Here is a tiny trained network, its code and every weight. The questions are about switching its units off for an input and a class, where a switched-off unit gives its printed mean instead of its output.

import numpy as np


def w(rows, s, z=0):
    codes = np.array(rows[::2]) - 128.0
    scale = np.full(codes.shape[1], s)
    scale[-1] = z or s
    return codes * scale


def norm(h):
    return h / np.sqrt((h * h).mean(-1, keepdims=True) + 1e-5)


def f(y):
    return y / 2 * (1 + np.tanh(0.7978845608 * (y + 0.044715 * y**3)))


def log_softmax(a):
    a = a - a.max(-1, keepdims=True)
    return a - np.log(np.exp(a).sum(-1, keepdims=True))


def net(x, mask):
    res = np.array(x, float).reshape(1, 6) / 4 @ E
    u = 0
    for l in range(3):
        y = f(norm(res) @ A[l][:, :-1].T + A[l][:, -1])
        res = res + np.where(mask[u : u + 5], y, B[l][:, -1]) @ B[l][:, :-1]
        u += 5
    return log_softmax(norm(res)[-1] @ U[:, :-1].T + U[:, -1])


A, B = {}, {}
E = w([
[75,108,118,122,34,129,200,130],'x0',
[76,155,78,254,237,65,111,96],'x1',
[107,92,154,120,156,155,175,17],'x2',
[148,52,135,157,160,203,132,166],'x3',
[194,140,146,157,141,33,160,118],'x4',
[110,100,121,10,217,97,126,181],'x5',
],0.0077)
A[0] = w([
[61,142,151,193,174,174,124,33,98],'L0N0',
[140,112,47,35,104,116,165,159,195],'L0N1',
[76,161,165,165,68,243,176,174,53],'L0N2',
[91,255,139,199,101,101,58,176,192],'L0N3',
[124,117,75,117,161,89,128,158,5],'L0N4',
],0.0069,0.0028)
B[0] = w([
[210,175,1,222,50,126,77,76,216],'L0N0',
[169,177,254,149,110,95,130,132,222],'L0N1',
[122,4,195,164,77,181,142,168,204],'L0N2',
[168,178,45,166,71,163,118,123,253],'L0N3',
[116,123,255,103,116,174,195,93,122],'L0N4',
],0.0068,0.0043)
A[1] = w([
[88,41,123,69,3,194,156,142,3],'L1N0',
[136,106,112,132,194,61,134,160,80],'L1N1',
[162,237,64,179,146,139,14,27,97],'L1N2',
[70,153,154,201,65,163,182,111,50],'L1N3',
[99,166,104,148,242,38,78,217,231],'L1N4',
],0.0055,0.0026)
B[1] = w([
[143,101,176,61,198,119,180,111,194],'L1N0',
[119,108,95,16,175,160,130,166,130],'L1N1',
[255,158,82,141,130,121,134,90,253],'L1N2',
[111,83,85,71,137,152,114,131,159],'L1N3',
[135,130,178,72,180,214,217,110,205],'L1N4',
],0.0094,0.0049)
A[2] = w([
[153,253,30,185,104,188,33,122,252],'L2N0',
[205,83,201,72,67,177,41,21,185],'L2N1',
[70,20,183,225,10,225,170,83,189],'L2N2',
[106,41,125,150,226,83,227,206,179],'L2N3',
[23,90,175,112,208,191,81,111,165],'L2N4',
],0.0055,0.0029)
B[2] = w([
[153,153,64,222,125,122,32,115,253],'L2N0',
[184,162,145,174,180,108,188,77,213],'L2N1',
[76,55,40,103,188,201,60,171,219],'L2N2',
[141,2,91,153,94,206,125,70,169],'L2N3',
[107,148,49,124,164,164,231,35,155],'L2N4',
],0.008,0.0065)
U = w([
[255,221,50,243,140,93,70,75,237],'0',
[116,53,153,90,216,245,185,158,165],'1',
[21,84,56,186,22,143,23,210,69],'2',
[114,185,226,82,77,68,141,206,2],'3',
],0.0073,0.0028)

Each question gives the input, the list of numbers given to net, and the class t.
The units are the neurons (one row each of A and B). Each row of codes is followed by its name. A weight is (code - 128) times the scale printed after its matrix; where a second scale follows, it is the last column's (A, B and U).
mask holds one flag per neuron, layer by layer. A switched-off neuron (its flag False) gives its mean, the last column of its row in B, instead of its output. The means were averaged over made-up inputs and are rounded, as every weight is.
A unit's drop is (log p(t) with every unit on - log p(t) with that unit switched off) / (log p(t) with every unit on - log p(t) with every unit switched off).
The circuit of an input: a set's keep is (log p(t) with only the set's units on - log p(t) with every unit switched off) / (log p(t) with every unit on - log p(t) with every unit switched off). Starting from the 12 units with the biggest drops (on a tie, the unit counted first), units are removed one at a time, each time the one whose removal leaves the highest keep (on an exact tie, the one counted first), for as long as the keep stays at least 0.8.
units of the circuit, in order: the units of the circuit, biggest drop first
most important unit: the unit with the biggest drop
top k neurons: the k neurons with the biggest drops, biggest first
top k neurons in layer l: the k neurons of layer l with the biggest drops, biggest first
drop when u is switched off: that unit's drop, to one decimal
input [8,-1,0,1,-7,-8], class 1: units of the circuit, in order : [L1N0, L0N2]
input [4,0,0,5,5,-8], class 2: top neuron : [L2N2]
input [1,1,2,-5,6,1], class 3: units of the circuit, in order : [L0N0, L2N0, L2N2]
input [7,1,-1,-2,0,-7], class 2: units of the circuit, in order : [L0N2, L2N2]
input [2,-5,1,-6,-4,8], class 3: units of the circuit, in order : [L0N1, L2N2]
input [-7,-6,-3,1,-6,-8], class 1: units of the circuit, in order : [L0N2, L0N0, L1N0]
input [7,-2,-3,8,-5,-7], class 1: top 2 neurons : [L1N0, L2N0]
input [6,4,7,5,0,1], class 2: top 3 neurons : [L2N2, L0N3, L2N1]
input [8,1,3,-7,-2,1], class 2: top 2 neurons : [L1N4, L1N2]
input [5,6,-7,6,-4,-8], class 2: top 2 neurons : [L0N2, L2N2]
input [2,-3,1,-2,-6,-7], class 1: units of the circuit, in order : [L1N0, L0N2]
input [5,5,6,4,-7,4], class 2: top 2 neurons : [L0N0, L1N4]
input [5,-1,-5,-3,3,-3], class 2: top 2 neurons in layer 1 : [L1N2, L1N3]
input [8,8,2,7,-5,0], class 2: most important unit : L0N0
input [5,0,1,-1,3,0], class 1: top 2 neurons in layer 1 : [L1N2, L1N3]
input [2,3,-4,8,0,-2], class 2: top 2 neurons in layer 1 : [L1N4, L1N0]
input [5,-2,-3,3,-6,-5], class 1: drop when L1N0 is switched off : 0.4
input [6,-4,8,-3,6,-5], class 1: drop when L0N3 is switched off : 0.1
input [3,-6,6,-1,4,-7], class 1: drop when L2N2 is switched off : 0.1
input [-4,0,-2,4,1,3], class 1: drop when L2N0 is switched off : 0.0
input [4,-4,2,-6,-3,6], class 3: most important unit : L0N1
